Below is a small trained network, with its code and all its weights. Each question gives an input and a class and asks what happens when units are switched off, that is, made to give their printed mean instead of their output.

import numpy as np


def w(rows, s, z=0):
    codes = np.array(rows[::2]) - 128.0
    scale = np.full(codes.shape[1], s)
    scale[-1] = z or s
    return codes * scale


def norm(h):
    return h / np.sqrt((h * h).mean(-1, keepdims=True) + 1e-5)


def f(y):
    return np.maximum(y, 0)


def log_softmax(a):
    a = a - a.max(-1, keepdims=True)
    return a - np.log(np.exp(a).sum(-1, keepdims=True))


def net(x, mask):
    res = np.array(x, float).reshape(1, 3) / 4 @ E
    u = 0
    for l in range(3):
        y = f(norm(res) @ A[l][:, :-1].T + A[l][:, -1])
        res = res + np.where(mask[u : u + 5], y, B[l][:, -1]) @ B[l][:, :-1]
        u += 5
    return log_softmax(norm(res)[-1] @ U[:, :-1].T + U[:, -1])


A, B = {}, {}
E = w([
[194,84,157,10],'x0',
[163,85,73,171],'x1',
[174,182,88,145],'x2',
],0.011)
A[0] = w([
[100,138,142,154,91],'L0N0',
[44,128,113,148,102],'L0N1',
[202,180,183,254,182],'L0N2',
[167,229,84,70,2],'L0N3',
[160,51,84,118,81],'L0N4',
],0.0091,0.0035)
B[0] = w([
[2,131,135,76,160],'L0N0',
[62,104,108,164,192],'L0N1',
[142,120,149,121,255],'L0N2',
[2,135,39,55,175],'L0N3',
[58,206,86,26,171],'L0N4',
],0.009,0.0053)
A[1] = w([
[124,229,34,130,104],'L1N0',
[186,147,65,184,250],'L1N1',
[140,84,105,171,78],'L1N2',
[84,69,158,69,227],'L1N3',
[145,244,72,125,238],'L1N4',
],0.012,0.0021)
B[1] = w([
[115,92,202,116,251],'L1N0',
[158,138,208,72,196],'L1N1',
[192,77,196,174,152],'L1N2',
[114,255,198,188,254],'L1N3',
[176,12,165,117,250],'L1N4',
],0.0075,0.0066)
A[2] = w([
[181,135,110,203,246],'L2N0',
[112,95,92,10,196],'L2N1',
[142,142,116,82,254],'L2N2',
[70,140,213,183,224],'L2N3',
[118,66,131,140,82],'L2N4',
],0.013,0.0022)
B[2] = w([
[215,143,210,6,150],'L2N0',
[113,128,67,181,196],'L2N1',
[99,135,110,237,168],'L2N2',
[168,87,61,116,252],'L2N3',
[120,112,71,117,148],'L2N4',
],0.011,0.012)
U = w([
[33,205,74,92,71],'0',
[140,84,83,78,255],'1',
[200,162,246,43,66],'2',
],0.013,0.00088)

Each question gives the input, the list of numbers given to net, and the class t.
The units are the neurons (one row each of A and B). Each row of codes is followed by its name. A weight is (code - 128) times the scale printed after its matrix; where a second scale follows, it is the last column's (A, B and U).
mask holds one flag per neuron, layer by layer. A switched-off neuron (its flag False) gives its mean, the last column of its row in B, instead of its output. The means were averaged over made-up inputs and are rounded, as every weight is.
A unit's drop is (log p(t) with every unit on - log p(t) with that unit switched off) / (log p(t) with every unit on - log p(t) with every unit switched off).
The circuit of an input: a set's keep is (log p(t) with only the set's units on - log p(t) with every unit switched off) / (log p(t) with every unit on - log p(t) with every unit switched off). Starting from the 12 units with the biggest drops (on a tie, the unit counted first), units are removed one at a time, each time the one whose removal leaves the highest keep (on an exact tie, the one counted first), for as long as the keep stays at least 0.8.
units of the circuit, in order: the units of the circuit, biggest drop first
most important unit: the unit with the biggest drop
k most important neurons: the k neurons with the biggest drops, biggest first
top k neurons in layer l: the k neurons of layer l with the biggest drops, biggest first
input [8,6,-2], class 0: 3 most important neurons => [L0N4, L1N4, L2N3]
input [-5,2,1], class 2: units of the circuit, in order => [L2N0, L2N1]
input [-4,-8,5], class 1: units of the circuit, in order => [L1N4, L2N3]
input [1,-4,5], class 0: units of the circuit, in order => [L0N3]
input [-6,8,1], class 2: units of the circuit, in order => [L2N0, L1N1]
input [-1,-5,-8], class 0: top 4 neurons in layer 1 => [L1N4, L1N3, L1N0, L1N1]
input [5,-2,6], class 0: 2 most important neurons => [L0N3, L2N3]
input [0,-8,2], class 1: units of the circuit, in order => [L2N3, L1N1]
input [7,-8,7], class 0: units of the circuit, in order => [L0N3, L2N1, L2N2]
input [-7,-7,3], class 1: 3 most important neurons => [L2N3, L1N3, L1N4]
input [7,2,-4], class 0: 2 most important neurons => [L0N4, L2N1]
input [-1,-5,2], class 1: 3 most important neurons => [L2N3, L1N4, L0N4]
input [-2,-4,8], class 1: 3 most important neurons => [L0N3, L1N4, L1N0]
input [-1,-4,1], class 1: units of the circuit, in order => [L2N3]
input [4,5,0], class 0: 2 most important neurons => [L0N4, L2N3]
input [-7,7,1], class 2: units of the circuit, in order => [L2N0, L1N1]
input [-8,2,1], class 2: 2 most important neurons => [L2N0, L0N3]
input [-7,-5,8], class 1: 2 most important neurons => [L2N3, L1N3]
input [3,8,-2], class 0: 2 most important neurons => [L0N4, L2N3]
input [-5,-2,5], class 1: most important unit => L1N3
input [3,0,8], class 0: 2 most important neurons => [L0N3, L2N1]
